Below are the code and all the weights of a small trained network. Each question names an input and a target symbol and asks about switching units off, where a switched-off unit gives its printed mean instead of its output.

import numpy as np


def w(rows, s, z=0):
    codes = np.array(rows[::2]) - 128.0
    scale = np.full(codes.shape[1], s)
    scale[-1] = z or s
    return codes * scale


def f(y):
    return y / 2 * (1 + np.tanh(0.7978845608 * (y + 0.044715 * y**3)))


def softmax(a):
    e = np.exp(a - a.max(-1, keepdims=True))
    return e / e.sum(-1, keepdims=True)


def log_softmax(a):
    a = a - a.max(-1, keepdims=True)
    return a - np.log(np.exp(a).sum(-1, keepdims=True))


def net(x, mask):
    ids = ['δλστψω'.index(c) for c in x.split()]
    T = len(ids)
    res = E[ids] + P[:T]
    u = 0
    for l in range(2):
        r = res
        for j in range(3):
            rows = slice(3 * j, 3 * j + 3)
            q, k, v = (r @ M[l][rows].T for M in (Q, K, V))
            z = softmax(np.where(np.tri(T) > 0, q @ k.T / 3**0.5, -1e9)) @ v
            o = O[l][rows]
            res = res + np.where(mask[u + j], z, o[:, -1]) @ o[:, :-1]
        u += 3
        y = f(res @ A[l][:, :-1].T + A[l][:, -1])
        res = res + np.where(mask[u : u + 16], y, B[l][:, -1]) @ B[l][:, :-1]
        u += 16
    return log_softmax(res[-1] @ U[:, :-1].T + U[:, -1])


Q, K, V, O, A, B = {}, {}, {}, {}, {}, {}
E = w([
[212,119,204],'δ',
[110,17,61],'λ',
[194,149,161],'σ',
[160,130,178],'τ',
[70,7,68],'ψ',
[74,85,99],'ω',
],0.013)
P = w([
[67,158,128],'0',
[176,176,55],'1',
[108,118,125],'2',
[23,36,177],'3',
[218,127,22],'4',
[137,72,132],'5',
[29,6,212],'6',
],0.011)
Q[0] = w([
[170,53,31],'L0H0',
[69,182,127],'L0H0',
[181,75,78],'L0H0',
[146,201,239],'L0H1',
[153,169,188],'L0H1',
[138,54,167],'L0H1',
[254,126,134],'L0H2',
[150,113,79],'L0H2',
[97,95,117],'L0H2',
],0.012)
K[0] = w([
[158,124,1],'L0H0',
[124,197,125],'L0H0',
[174,188,116],'L0H0',
[66,197,139],'L0H1',
[67,167,223],'L0H1',
[120,74,91],'L0H1',
[153,219,40],'L0H2',
[85,187,243],'L0H2',
[25,91,105],'L0H2',
],0.011)
V[0] = w([
[108,146,97],'L0H0',
[145,113,69],'L0H0',
[200,181,124],'L0H0',
[104,177,52],'L0H1',
[126,245,151],'L0H1',
[91,86,208],'L0H1',
[68,148,65],'L0H2',
[165,112,91],'L0H2',
[110,172,226],'L0H2',
],0.011)
O[0] = w([
[209,150,197,137],'L0H0',
[199,183,49,174],'L0H0',
[174,210,138,83],'L0H0',
[143,156,147,146],'L0H1',
[150,118,149,8],'L0H1',
[187,72,255,116],'L0H1',
[117,138,102,158],'L0H2',
[98,218,54,131],'L0H2',
[15,236,204,76],'L0H2',
],0.0057,0.013)
A[0] = w([
[87,188,158,66],'L0N0',
[246,148,181,187],'L0N1',
[157,64,140,18],'L0N2',
[106,185,77,161],'L0N3',
[116,156,45,84],'L0N4',
[185,243,104,77],'L0N5',
[33,73,196,121],'L0N6',
[201,208,98,58],'L0N7',
[134,122,142,254],'L0N8',
[56,92,65,61],'L0N9',
[155,191,174,152],'L0N10',
[141,91,85,42],'L0N11',
[90,190,153,78],'L0N12',
[150,162,64,154],'L0N13',
[149,129,121,187],'L0N14',
[59,120,135,177],'L0N15',
],0.014,0.0054)
B[0] = w([
[81,232,160,129],'L0N0',
[128,84,52,159],'L0N1',
[42,158,146,170],'L0N2',
[143,219,121,156],'L0N3',
[111,223,150,200],'L0N4',
[208,111,113,146],'L0N5',
[137,98,169,206],'L0N6',
[195,108,149,149],'L0N7',
[119,23,88,159],'L0N8',
[107,154,82,254],'L0N9',
[15,112,61,135],'L0N10',
[93,165,182,204],'L0N11',
[32,254,185,128],'L0N12',
[188,138,141,191],'L0N13',
[139,65,129,149],'L0N14',
[180,108,113,167],'L0N15',
],0.0067,0.014)
Q[1] = w([
[78,163,10],'L1H0',
[156,130,121],'L1H0',
[206,132,142],'L1H0',
[166,124,131],'L1H1',
[146,193,108],'L1H1',
[104,104,60],'L1H1',
[198,89,52],'L1H2',
[122,28,123],'L1H2',
[208,133,81],'L1H2',
],0.011)
K[1] = w([
[80,164,101],'L1H0',
[77,99,157],'L1H0',
[100,115,215],'L1H0',
[105,193,159],'L1H1',
[148,94,141],'L1H1',
[156,10,138],'L1H1',
[129,162,124],'L1H2',
[197,157,62],'L1H2',
[184,121,96],'L1H2',
],0.013)
V[1] = w([
[148,125,110],'L1H0',
[172,95,166],'L1H0',
[102,100,162],'L1H0',
[155,82,246],'L1H1',
[115,105,164],'L1H1',
[152,129,85],'L1H1',
[46,217,142],'L1H2',
[153,159,94],'L1H2',
[187,150,164],'L1H2',
],0.011)
O[1] = w([
[63,95,114,165],'L1H0',
[176,147,51,34],'L1H0',
[128,169,247,43],'L1H0',
[111,120,181,64],'L1H1',
[191,124,76,151],'L1H1',
[137,117,253,141],'L1H1',
[165,118,87,21],'L1H2',
[135,141,217,254],'L1H2',
[164,114,193,142],'L1H2',
],0.0049,0.0074)
A[1] = w([
[94,201,203,220],'L1N0',
[147,137,87,83],'L1N1',
[61,68,135,129],'L1N2',
[131,164,96,244],'L1N3',
[176,110,199,123],'L1N4',
[199,115,109,92],'L1N5',
[155,196,242,167],'L1N6',
[59,44,201,140],'L1N7',
[110,183,114,196],'L1N8',
[230,223,112,139],'L1N9',
[170,218,65,33],'L1N10',
[64,180,250,3],'L1N11',
[119,161,164,93],'L1N12',
[51,156,53,68],'L1N13',
[141,10,212,55],'L1N14',
[189,56,179,154],'L1N15',
],0.013,0.0065)
B[1] = w([
[131,228,167,139],'L1N0',
[121,100,126,153],'L1N1',
[172,117,131,223],'L1N2',
[203,86,122,180],'L1N3',
[59,116,167,169],'L1N4',
[84,254,147,151],'L1N5',
[181,77,110,153],'L1N6',
[140,117,188,254],'L1N7',
[185,98,83,165],'L1N8',
[145,63,144,200],'L1N9',
[62,176,207,197],'L1N10',
[239,153,89,147],'L1N11',
[140,133,150,124],'L1N12',
[83,174,145,217],'L1N13',
[150,222,81,241],'L1N14',
[60,77,56,205],'L1N15',
],0.0087,0.019)
U = w([
[187,136,15,142],'δ',
[97,177,206,4],'λ',
[2,93,254,209],'σ',
[195,55,97,235],'τ',
[42,216,153,66],'ψ',
[200,144,125,161],'ω',
],0.0087,0.0022)

Each question gives the input, a string of symbols that net reads in full, and the target symbol t.
The units are the heads (3 rows each of Q, K, V and O) and the neurons (one row each of A and B). Each row of codes is followed by its name. A weight is (code - 128) times the scale printed after its matrix; where a second scale follows, it is the last column's (O, A, B and U).
mask holds one flag per unit, layer by layer, with each layer's heads first. A switched-off unit (its flag False) gives its mean, the last column of its rows in O or B, instead of its output. The means were averaged over made-up inputs and are rounded, as every weight is.
A unit's drop is (log p(t) with every unit on - log p(t) with that unit switched off) / (log p(t) with every unit on - log p(t) with every unit switched off).
The circuit of an input: a set's keep is (log p(t) with only the set's units on - log p(t) with every unit switched off) / (log p(t) with every unit on - log p(t) with every unit switched off). Starting from the 12 units with the biggest drops (on a tie, the unit counted first), units are removed one at a time, each time the one whose removal leaves the highest keep (on an exact tie, the one counted first), for as long as the keep stays at least 0.8.
circuit, biggest first: the units of the circuit, biggest drop first
most important unit: the unit with the biggest drop
k most important neurons: the k neurons with the biggest drops, biggest first
k most important neurons of layer l: the k neurons of layer l with the biggest drops, biggest first
heads that matter: for each layer, one digit per head in row order, 1 if its drop is at least 0.15 and else 0, layers parted by /
input λ ψ ψ ψ τ τ, target σ: 3 most important neurons : (L0N4; L1N4; L1N7)
input τ ω λ λ, target τ: 3 most important neurons : (L1N10; L0N4; L1N2)
input ψ ψ δ, target δ: 2 most important neurons : (L1N10; L0N1)
input ψ δ δ ω τ, target τ: circuit, biggest first : (L1N9; L1N13; L0N7)
input λ ψ τ, target δ: circuit, biggest first : (L1N10; L1N7)
input τ τ ψ λ ψ σ, target δ: 4 most important neurons of layer 0 : (L0N1; L0N4; L0N11; L0N6)
input λ τ δ, target σ: most important unit : L1H2
input ψ τ λ λ λ, target λ: heads that matter : 110 / 001
input σ σ ψ, target ω: 3 most important neurons : (L1N11; L0N5; L0N7)
input δ ψ ψ ψ δ ψ, target λ: 2 most important neurons of layer 0 : (L0N1; L0N5)
input λ ψ ψ ψ ω, target ω: heads that matter : 101 / 100
input ψ τ τ τ, target ω: 3 most important neurons of layer 1 : (L1N14; L1N11; L1N7)
input τ λ ψ ψ ω τ ψ, target τ: 2 most important neurons : (L1N10; L0N4)
input ψ ω ψ δ ω τ σ, target τ: circuit, biggest first : (L1N10)
input ψ ψ τ σ ψ ω, target δ: circuit, biggest first : (L1N7; L1N10)
input τ σ λ, target ω: 2 most important neurons : (L1N11; L0N5)
input ψ ψ δ ψ ω, target ω: heads that matter : 100 / 100
input ψ τ τ σ, target ω: 4 most important neurons of layer 1 : (L1N14; L1N11; L1N10; L1N6)
input λ τ ψ δ ψ ψ, target δ: heads that matter : 110 / 000
input τ λ ψ δ τ λ, target σ: circuit, biggest first : (L1N14)
input τ λ τ ψ λ, target λ: 3 most important neurons of layer 1 : (L1N10; L1N5; L1N9)
input ψ δ ψ, target λ: heads that matter : 000 / 111
input ψ ψ ω, target δ: 3 most important neurons : (L1N7; L1N10; L1N4)
input ψ ψ λ ψ ω ψ ψ, target τ: 3 most important neurons of layer 1 : (L1N10; L1N2; L1N14)
